q_874: [-0.74, -0.26,  0.55,  2.20,  0.82, -0.72,  0.84,  0.11, -0.16,  1.92,
  0.40, -0.50,  0.34, -0.49, -0.40,  1.07, -0.28,  1.52, -0.14, -0.95,
 -0.08, -0.21]
q_57: [-0.70, -0.66, -0.81, -1.14, -0.33,  1.13,  0.07, -0.75,  0.10, -1.47,
  0.30,  0.01, -0.73, -1.19,  1.76, -0.33, -0.12, -1.92, -0.52, -1.19,
 -0.66, -0.66]
q_885: [-0.86, -0.83,  0.11, -1.47, -0.21, -0.42, -1.35, -0.64, -0.95, -3.15,
  0.42, -0.04, -0.80,  0.74,  0.27, -1.26,  1.35, -1.23, -0.20, -1.61,
  1.65, -0.34]
q_142: [ 1.49,  1.74, -2.59,  0.33, -0.61,  1.37, -2.17, -0.31, -1.18,  3.24,
  0.13,  2.03,  0.55, -0.44, -0.43,  0.61, -0.92, -1.41, -0.16,  8.22,
  2.01, -0.67]
q_995: [ 0.64,  0.55,  0.54, -0.87, -0.12, -0.09,  0.02,  1.18,  0.54,  0.22,
  0.38, -0.61, -0.73,  0.47, -0.09,  0.47,  0.66,  0.86, -0.02, -0.77,
 -0.36,  0.28]
q_482: [ 1.54, -1.80, -1.61, -1.60, -2.18, -0.88, -1.80,  1.52, -0.21, -1.80,
 -1.80, -0.37, -0.23,  0.99,  1.37, -1.48, -1.20, -0.09, -0.12, -1.10,
  0.01,  1.64]
q_190: [-1.46, -0.06,  2.52, -0.35,  0.77,  1.43,  1.60, -0.28, -0.19, -0.57,
 -0.40,  0.77, -0.46, -0.13, -0.21,  0.35,  1.37, -0.12,  0.51, -1.43,
 -1.01, -1.22]
q_11: [ 0.42, -1.37, -0.46, -0.31,  0.16, -0.81, -0.48, -0.34, -0.15, -0.34,
 -0.13, -0.34,  1.34,  1.86,  0.21, -0.13, -0.97, -0.36,  0.61, -0.60,
  0.19, -0.34]
places q_482: [-1.80]
2 7 10 11
common q_57 q_190: 
[-0.12]
places q_995: [-0.09]
6 15
places q_11: [-0.34]
8 10 12 22
common q_11 q_57: 
[-0.81]
places q_57: [-1.19]
14 20
which: [ 0.42, -1.37, -0.46, -0.31,  0.16, -0.81, -0.48, -0.34, -0.15, -0.34,
 -0.13, -0.34,  1.34,  1.86,  0.21, -0.13, -0.97, -0.36,  0.61, -0.60,
  0.19, -0.34]
q_11

q_541: [ 3.94,  2.74, -2.06,  1.76, -0.39,  1.60,  3.87,  2.00, -5.11,  0.49,
 -3.68, -6.90,  1.36,  3.32, -2.74, -1.07, -1.56,  1.74,  1.99,  0.95,
  0.65, -5.41,  2.43,  1.29,  5.23]
q_532: [ 1.60, -1.06, -1.44, -1.67, -1.26,  1.09,  1.53, -7.35, -0.41,  2.87,
 -0.41, -0.01,  1.49,  0.35, -0.53, -2.55, -0.95,  0.93, -2.25, -0.34,
 -0.30,  1.39,  0.93,  1.71,  1.66]
q_476: [-0.08,  2.30, -2.67,  3.34, -0.58, -1.36, -0.25, -3.89,  0.76,  1.85,
  2.60, -1.14, -3.67, -1.45,  0.83,  1.80, -2.16,  0.03,  3.41, -0.77,
  2.43,  1.14,  2.33, -2.38,  2.48]
q_66: [ 1.05, -0.81,  2.04, -0.39,  0.56,  1.19,  0.40, -2.22, -0.38, -4.66,
  0.61, -0.38,  1.08,  1.73,  0.51,  1.55,  4.81, -0.02,  1.08,  1.08,
  0.76, -1.22, -0.38,  0.05, -0.24]
q_163: [ 0.94,  3.31, -1.72,  4.83, -0.93, -0.82, -2.75, -3.26, -0.90,  1.01,
  2.24, -1.03,  0.84,  0.42, -0.96,  1.72, -1.81, -2.51,  3.94,  0.56,
  1.80,  0.66, -0.33, -2.51,  1.39]
q_31: [ 2.51,  3.27,  3.41, -0.82,  3.10, -1.61,  1.59,  0.74, -4.28,  0.83,
 -3.72, -7.77,  2.06,  4.16, -2.07, -2.26, -2.28,  1.43,  2.15,  0.35,
 -1.27, -4.09,  1.43,  1.72,  5.08]
q_535: [ 3.58,  3.57, -1.87,  1.58,  2.19,  1.82,  2.61,  3.67, -5.22, -0.11,
 -3.85, -7.18,  1.73,  1.99, -2.38, -0.97,  0.82,  1.22,  3.02,  0.86,
  0.94, -4.75,  3.01,  1.42,  6.00]
q_852: [ 2.44,  3.54, -1.04,  0.12,  3.97, -1.60,  0.97,  3.52, -3.95, -2.60,
 -3.44, -8.02,  2.61,  3.70, -3.60,  0.31, -1.35,  0.01,  3.61,  0.17,
 -0.54, -3.27,  1.68,  3.07,  4.31]
common q_66 q_541: 
[-0.39]
common q_535 q_476: 
[-2.38]
common q_532 q_541: 
[1.60]
common q_163 q_476: 
[1.80]
places q_66: [1.08]
13 19 20
common q_852 q_535: 
[2.61]
which: [ 2.51,  3.27,  3.41, -0.82,  3.10, -1.61,  1.59,  0.74, -4.28,  0.83,
 -3.72, -7.77,  2.06,  4.16, -2.07, -2.26, -2.28,  1.43,  2.15,  0.35,
 -1.27, -4.09,  1.43,  1.72,  5.08]
q_31

q_375: [-2.30,  1.23, -0.22, -0.39, -0.16,  0.02,  0.09,  1.91, -0.11,  0.13,
  0.22, -0.27, -2.08,  1.64, -0.11,  1.86, -0.43, -0.17,  0.39,  0.23,
 -0.07,  0.26, -0.09,  0.07, -3.29,  1.72,  1.46,  0.05, -0.14, -0.07,
  0.32, -1.10, -0.63, -1.14, -0.01, -0.33, -0.10,  0.93,  0.01, -0.07,
 -0.36, -1.26,  0.02, -1.41,  0.26, -2.90,  1.34, -0.04, -0.36, -0.09,
 -0.11,  0.16,  1.64,  0.07,  0.15, -0.03, -0.59,  0.01, -0.15,  0.94]
q_320: [-1.56,  1.19, -0.23, -0.58, -0.18, -0.50,  0.16,  1.87, -0.10,  0.15,
  0.42, -0.38, -0.73,  2.48,  0.00,  1.18, -0.40, -0.10,  0.48,  0.51,
 -0.15,  0.13, -1.57,  0.01, -1.75,  2.78,  1.40,  0.09, -0.09, -0.09,
  0.33, -0.73, -0.85, -1.05,  0.10,  0.62, -0.09,  0.07,  0.01, -0.07,
 -0.27, -1.38, -0.09, -1.49,  0.29, -2.11,  1.06, -0.14, -0.32,  0.03,
 -0.17,  0.16,  2.21,  0.04,  0.20,  0.22, -0.87,  0.04, -0.30, -0.09]
q_130: [ 2.51,  0.19,  0.03,  0.40,  0.04,  2.60, -0.15,  0.89, -0.23,  0.42,
 -0.14,  0.27,  1.55, -0.29, -0.41, -1.53,  0.34, -0.47, -0.51, -1.70,
  0.08, -2.02,  3.75,  0.12, -1.65,  3.75,  1.42, -0.02, -0.01, -0.14,
  0.25, -0.16,  0.99, -0.62,  0.02, -2.02, -0.02,  2.50, -2.02, -0.05,
 -0.03,  1.22, -2.02,  0.43,  0.03, -2.35,  1.82,  0.23,  0.13, -0.03,
  0.06, -0.16,  3.45,  0.07, -0.03, -1.34, -0.21,  0.00,  0.43,  3.83]
q_215: [-2.18, -0.99,  0.10,  0.44,  0.08, -0.44,  0.17, -2.74,  0.45, -0.46,
 -0.49,  0.16,  0.80, -2.46,  0.18,  1.33, -0.20,  0.23, -0.17, -0.91,
  0.16,  0.31,  2.77, -0.08,  3.08, -2.14, -1.18, -0.25, -0.11,  0.15,
 -0.58,  0.69, -0.16,  0.70,  0.17, -1.95, -0.10, -1.39,  0.01,  0.01,
 -0.07,  0.49,  0.00,  1.39, -0.57,  1.39, -1.23,  0.10,  0.49,  0.03,
  0.15, -0.02, -1.25, -0.21, -0.60,  0.35, -0.01, -0.11, -0.13, -0.76]
q_342: [-2.30,  1.23, -0.22, -0.39, -0.16,  0.02,  0.09,  1.91, -0.11,  0.13,
  0.22, -0.35, -2.08,  1.64, -0.11,  0.30, -0.43, -0.17,  0.39,  0.23,
 -0.07,  0.26, -0.09,  0.07, -3.29,  1.72,  1.46,  0.05, -0.14, -0.07,
  0.32, -1.10, -0.63, -1.14, -0.01, -0.33, -0.10,  0.93,  0.01, -0.07,
 -0.36, -1.26,  0.02, -1.41,  0.26, -2.90,  1.34, -0.04, -0.36, -0.09,
  1.85,  0.16,  1.64,  0.07,  0.15, -0.03, -0.59,  0.01, -0.15,  0.94]
q_226: [-2.23, -0.92,  0.10,  0.48,  0.09, -0.26,  0.19, -2.69,  0.44, -0.43,
 -0.57,  0.17,  0.61, -2.65,  0.19,  1.28, -0.14,  0.24, -0.18, -0.91,
  0.15,  0.31,  2.80, -0.06,  3.09, -2.03, -1.16, -0.24, -0.11,  0.13,
 -0.58,  0.68, -0.11,  0.69,  0.18, -2.07, -0.09, -1.49,  0.02,  0.00,
 -0.08,  0.44,  0.00,  1.85, -0.62,  1.21, -1.01,  0.12,  0.51,  0.02,
  0.14, -0.02, -0.97, -0.20, -0.60,  0.34, -0.09, -0.12, -0.12, -0.95]
q_685: [ 1.61,  0.67, -0.09, -0.19, -0.09, -2.82,  0.08,  1.62, -0.36,  0.46,
  1.06, -0.24,  1.45,  1.82,  0.44,  1.36, -0.16,  0.27,  0.36,  0.72,
 -0.18, -0.41, -4.22, -0.07, -0.97,  2.09, -0.32,  0.24,  0.08, -0.08,
  0.42,  1.65, -0.20,  0.10,  0.09,  2.19,  0.13, -0.68,  0.03, -0.07,
  0.13,  0.34, -0.32, -3.05,  0.31,  0.45,  1.59, -0.26, -0.31,  0.06,
  0.00,  0.13, -0.50, -0.14,  0.21,  0.76, -0.02,  0.05, -0.14, -1.66]
q_44: [ 1.77, -0.10,  0.15,  0.44,  0.09,  4.27,  0.03, -0.44,  0.05,  0.21,
 -0.88,  0.27,  1.41, -1.77, -0.30, -0.85,  0.76, -0.22, -0.51, -1.14,
  0.03, -0.07,  3.17,  0.09,  3.89,  0.30,  0.89,  0.01,  0.05, -0.18,
 -0.13, -0.21,  1.35, -0.14,  0.15, -0.53,  0.06, -0.43,  0.07, -2.03,
  0.15,  0.18, -0.32, -2.94,  0.30,  0.18,  1.59, -0.25, -0.28,  0.08,
 -0.03,  0.14,  0.28, -0.14,  0.21,  0.69, -0.24,  0.05, -0.19, -1.64]
q_76: [ 2.51,  0.19,  0.03,  0.40,  0.04,  2.60, -0.15,  0.89, -0.23,  0.42,
 -0.14,  0.27,  1.55, -0.29, -0.41, -1.53,  0.34, -0.47, -0.51, -1.70,
  0.08,  0.01,  3.75,  0.12, -1.65, -0.56,  1.42, -0.02, -0.01, -0.14,
  0.25, -0.16,  0.99, -0.62,  0.02, -0.18, -0.02,  2.50,  0.02,  0.00,
 -0.03,  1.22,  0.27,  0.43, -0.26, -2.35,  1.82,  0.23,  0.13, -0.03,
  0.06, -0.16,  3.45,  0.07, -0.03, -1.34, -0.21,  0.00,  0.43,  3.83]
q_616: [ 1.77, -0.10,  0.15,  0.44,  0.09,  4.27,  0.03, -0.44,  0.05,  0.21,
 -0.88,  0.27,  1.41, -1.77, -0.30, -0.85,  0.76, -0.22, -0.51, -1.14,
  0.03, -0.07,  3.17,  0.09,  3.89,  0.30,  0.89,  0.01,  0.05, -0.18,
 -0.13, -0.21,  1.35, -0.14,  0.15, -0.53,  0.06, -0.14,  0.07,  0.00,
  0.15,  0.01,  0.21,  5.52, -0.64, -0.87,  0.32,  0.13,  0.52,  0.06,
 -0.11, -0.25,  5.08,  0.17,  0.04, -1.10,  0.04,  0.01,  0.16,  0.36]
which: [ 1.61,  0.67, -0.09, -0.19, -0.09, -2.82,  0.08,  1.62, -0.36,  0.46,
  1.06, -0.24,  1.45,  1.82,  0.44,  1.36, -0.16,  0.27,  0.36,  0.72,
 -0.18, -0.41, -4.22, -0.07, -0.97,  2.09, -0.32,  0.24,  0.08, -0.08,
  0.42,  1.65, -0.20,  0.10,  0.09,  2.19,  0.13, -0.68,  0.03, -0.07,
  0.13,  0.34, -0.32, -3.05,  0.31,  0.45,  1.59, -0.26, -0.31,  0.06,
  0.00,  0.13, -0.50, -0.14,  0.21,  0.76, -0.02,  0.05, -0.14, -1.66]
q_685
places q_130: [-2.02]
22 36 39 43
which: [-2.18, -0.99,  0.10,  0.44,  0.08, -0.44,  0.17, -2.74,  0.45, -0.46,
 -0.49,  0.16,  0.80, -2.46,  0.18,  1.33, -0.20,  0.23, -0.17, -0.91,
  0.16,  0.31,  2.77, -0.08,  3.08, -2.14, -1.18, -0.25, -0.11,  0.15,
 -0.58,  0.69, -0.16,  0.70,  0.17, -1.95, -0.10, -1.39,  0.01,  0.01,
 -0.07,  0.49,  0.00,  1.39, -0.57,  1.39, -1.23,  0.10,  0.49,  0.03,
  0.15, -0.02, -1.25, -0.21, -0.60,  0.35, -0.01, -0.11, -0.13, -0.76]
q_215
which: [-1.56,  1.19, -0.23, -0.58, -0.18, -0.50,  0.16,  1.87, -0.10,  0.15,
  0.42, -0.38, -0.73,  2.48,  0.00,  1.18, -0.40, -0.10,  0.48,  0.51,
 -0.15,  0.13, -1.57,  0.01, -1.75,  2.78,  1.40,  0.09, -0.09, -0.09,
  0.33, -0.73, -0.85, -1.05,  0.10,  0.62, -0.09,  0.07,  0.01, -0.07,
 -0.27, -1.38, -0.09, -1.49,  0.29, -2.11,  1.06, -0.14, -0.32,  0.03,
 -0.17,  0.16,  2.21,  0.04,  0.20,  0.22, -0.87,  0.04, -0.30, -0.09]
q_320

q_753: [ 1.72, -2.46,  3.82, -3.57, -7.49]
q_985: [-1.77, -2.27,  0.31, -2.45, -7.17]
q_91: [ 0.71, -1.78, -2.46, -0.37, -8.04]
q_635: [ 0.64, -2.23,  0.64, -3.40, -2.27]
places q_635: [0.64]
1 3
common q_91 q_753: 
[-2.46]
common q_985 q_635: 
[-2.27]

